Below are the code and all the weights of a small trained network. Each question names an input and a target symbol and asks about switching units off, where a switched-off unit gives its printed mean instead of its output.

import numpy as np


def w(rows, s, z=0):
    codes = np.array(rows[::2]) - 128.0
    scale = np.full(codes.shape[1], s)
    scale[-1] = z or s
    return codes * scale


def norm(h):
    return h / np.sqrt((h * h).mean(-1, keepdims=True) + 1e-5)


def f(y):
    return np.maximum(y, 0)


def softmax(a):
    e = np.exp(a - a.max(-1, keepdims=True))
    return e / e.sum(-1, keepdims=True)


def log_softmax(a):
    a = a - a.max(-1, keepdims=True)
    return a - np.log(np.exp(a).sum(-1, keepdims=True))


def net(x, mask):
    ids = ['αγεθμξπψ'.index(c) for c in x.split()]
    T = len(ids)
    res = E[ids] + P[:T]
    u = 0
    for l in range(2):
        r = norm(res)
        for j in range(2):
            rows = slice(2 * j, 2 * j + 2)
            q, k, v = (r @ M[l][rows].T for M in (Q, K, V))
            z = softmax(np.where(np.tri(T) > 0, q @ k.T / 2**0.5, -1e9)) @ v
            o = O[l][rows]
            res = res + np.where(mask[u + j], z, o[:, -1]) @ o[:, :-1]
        u += 2
        y = f(norm(res) @ A[l][:, :-1].T + A[l][:, -1])
        res = res + np.where(mask[u : u + 12], y, B[l][:, -1]) @ B[l][:, :-1]
        u += 12
    return log_softmax(norm(res)[-1] @ U[:, :-1].T + U[:, -1])


Q, K, V, O, A, B = {}, {}, {}, {}, {}, {}
E = w([
[190,107,232],'α',
[201,216,234],'γ',
[156,126,233],'ε',
[217,148,254],'θ',
[182,126,240],'μ',
[211,160,207],'ξ',
[110,37,168],'π',
[5,67,71],'ψ',
],0.001)
P = w([
[83,165,181],'0',
[138,100,126],'1',
[255,110,24],'2',
[87,177,178],'3',
[129,214,85],'4',
[178,150,76],'5',
[90,184,235],'6',
],0.0032)
Q[0] = w([
[179,30,253],'L0H1',
[39,53,77],'L0H1',
[148,146,21],'L0H2',
[142,3,123],'L0H2',
],0.0063)
K[0] = w([
[126,254,59],'L0H1',
[183,145,211],'L0H1',
[142,59,112],'L0H2',
[100,145,62],'L0H2',
],0.0093)
V[0] = w([
[185,72,199],'L0H1',
[219,220,233],'L0H1',
[134,253,118],'L0H2',
[167,154,225],'L0H2',
],0.0034)
O[0] = w([
[143,157,196,170],'L0H1',
[255,131,180,246],'L0H1',
[127,106,22,162],'L0H2',
[68,85,124,249],'L0H2',
],0.0045,0.0017)
A[0] = w([
[73,172,125,152],'L0N1',
[146,196,153,97],'L0N2',
[162,141,45,135],'L0N3',
[198,136,42,245],'L0N4',
[138,61,2,111],'L0N5',
[105,186,60,6],'L0N6',
[174,194,34,228],'L0N7',
[151,123,53,165],'L0N8',
[196,40,137,117],'L0N9',
[130,48,154,139],'L0N10',
[144,87,154,61],'L0N11',
[203,135,89,89],'L0N12',
],0.0049,0.0022)
B[0] = w([
[189,130,73,184],'L0N1',
[156,77,135,181],'L0N2',
[84,184,164,185],'L0N3',
[4,140,211,252],'L0N4',
[93,80,239,172],'L0N5',
[54,40,79,142],'L0N6',
[52,192,240,246],'L0N7',
[117,193,116,180],'L0N8',
[147,119,42,201],'L0N9',
[70,107,102,159],'L0N10',
[119,96,147,139],'L0N11',
[61,126,124,193],'L0N12',
],0.0036,0.0029)
Q[1] = w([
[182,104,3],'L1H1',
[119,62,251],'L1H1',
[154,75,118],'L1H2',
[104,140,153],'L1H2',
],0.0062)
K[1] = w([
[220,6,82],'L1H1',
[2,146,164],'L1H1',
[115,210,140],'L1H2',
[116,92,134],'L1H2',
],0.005)
V[1] = w([
[125,59,46],'L1H1',
[251,53,10],'L1H1',
[118,30,115],'L1H2',
[79,98,130],'L1H2',
],0.0026)
O[1] = w([
[173,165,251,65],'L1H1',
[76,184,244,4],'L1H1',
[182,104,150,128],'L1H2',
[170,29,104,135],'L1H2',
],0.0025,0.0039)
A[1] = w([
[74,75,95,255],'L1N1',
[186,144,96,162],'L1N2',
[146,129,88,75],'L1N3',
[197,185,130,38],'L1N4',
[169,163,122,89],'L1N5',
[88,170,41,179],'L1N6',
[142,77,124,97],'L1N7',
[96,90,178,69],'L1N8',
[193,180,121,57],'L1N9',
[125,173,181,149],'L1N10',
[128,124,130,103],'L1N11',
[159,112,3,79],'L1N12',
],0.0061,0.002)
B[1] = w([
[163,216,91,251],'L1N1',
[140,217,104,161],'L1N2',
[133,101,97,141],'L1N3',
[178,228,105,144],'L1N4',
[137,201,126,138],'L1N5',
[197,31,137,214],'L1N6',
[85,169,155,169],'L1N7',
[63,103,96,163],'L1N8',
[137,233,108,143],'L1N9',
[191,65,138,198],'L1N10',
[128,122,125,128],'L1N11',
[67,4,134,197],'L1N12',
],0.0047,0.0034)
U = w([
[141,64,222,4],'α',
[187,158,138,63],'γ',
[15,161,201,193],'ε',
[199,148,171,78],'θ',
[159,110,184,110],'μ',
[182,165,108,119],'ξ',
[60,168,9,74],'π',
[148,20,52,219],'ψ',
],0.014,0.0031)

Each question gives the input, a string of symbols that net reads in full, and the target symbol t.
The units are the heads (2 rows each of Q, K, V and O) and the neurons (one row each of A and B). Each row of codes is followed by its name. A weight is (code - 128) times the scale printed after its matrix; where a second scale follows, it is the last column's (O, A, B and U).
mask holds one flag per unit, layer by layer, with each layer's heads first. A switched-off unit (its flag False) gives its mean, the last column of its rows in O or B, instead of its output. The means were averaged over made-up inputs and are rounded, as every weight is.
A unit's drop is (log p(t) with every unit on - log p(t) with that unit switched off) / (log p(t) with every unit on - log p(t) with every unit switched off).
The circuit of an input: a set's keep is (log p(t) with only the set's units on - log p(t) with every unit switched off) / (log p(t) with every unit on - log p(t) with every unit switched off). Starting from the 12 units with the biggest drops (on a tie, the unit counted first), units are removed one at a time, each time the one whose removal leaves the highest keep (on an exact tie, the one counted first), for as long as the keep stays at least 0.8.
units of the circuit, in order: the units of the circuit, biggest drop first
most important unit: the unit with the biggest drop
top k neurons: the k neurons with the biggest drops, biggest first
top k neurons in layer l: the k neurons of layer l with the biggest drops, biggest first
which heads matter: for each layer, one digit per head in row order, 1 if its drop is at least 0.15 and else 0, layers parted by /
input ψ ε ε, target ε: units of the circuit, in order => (L0N4; L0N7)
input ξ γ γ, target θ: units of the circuit, in order => (L0H1; L0N7)
input θ ξ ψ α μ, target α: units of the circuit, in order => (L1N1; L1N10; L0H1)
input θ γ ξ θ, target ξ: which heads matter => 10 / 00
input γ ξ γ α ψ, target α: units of the circuit, in order => (L0H1; L1N10; L1N1)
input γ α ε ξ, target ξ: units of the circuit, in order => (L0N4; L0N7)
input μ ε ψ γ ψ, target ξ: units of the circuit, in order => (L0H1; L0N4; L0H2; L0N12)
input θ ξ γ μ μ, target α: units of the circuit, in order => (L0H1; L1N1)
input γ α γ γ α, target θ: units of the circuit, in order => (L0H1)
input ε π θ θ α ψ α, target ψ: which heads matter => 11 / 10
input ε π α ξ, target π: which heads matter => 11 / 10
input γ ψ ψ μ, target ψ: which heads matter => 00 / 00
input ψ π γ, target ε: which heads matter => 10 / 00
input γ μ π μ, target π: most important unit => L1H1
input α γ ξ, target α: top 3 neurons in layer 0 => (L0N4; L0N12; L0N7)
input ε α π, target π: top 2 neurons => (L0N4; L0N9)
input ψ α ψ ε θ, target θ: which heads matter => 11 / 00
input ε ξ γ, target θ: top 3 neurons in layer 0 => (L0N4; L0N9; L0N7)
input μ θ θ ψ, target ψ: which heads matter => 00 / 10
input θ γ α ξ, target ξ: which heads matter => 10 / 00
input ψ α γ ξ θ γ, target ε: units of the circuit, in order => (L0N4)
input α ψ γ ψ ξ π ξ, target π: top 2 neurons => (L0N7; L0N5)
input ξ θ ε γ γ ξ, target α: units of the circuit, in order => (L0H1; L0N4; L1N1)
input π ξ ψ θ ψ, target α: top 3 neurons => (L0N7; L1N1; L0N9)
input ψ π α γ, target π: which heads matter => 00 / 00
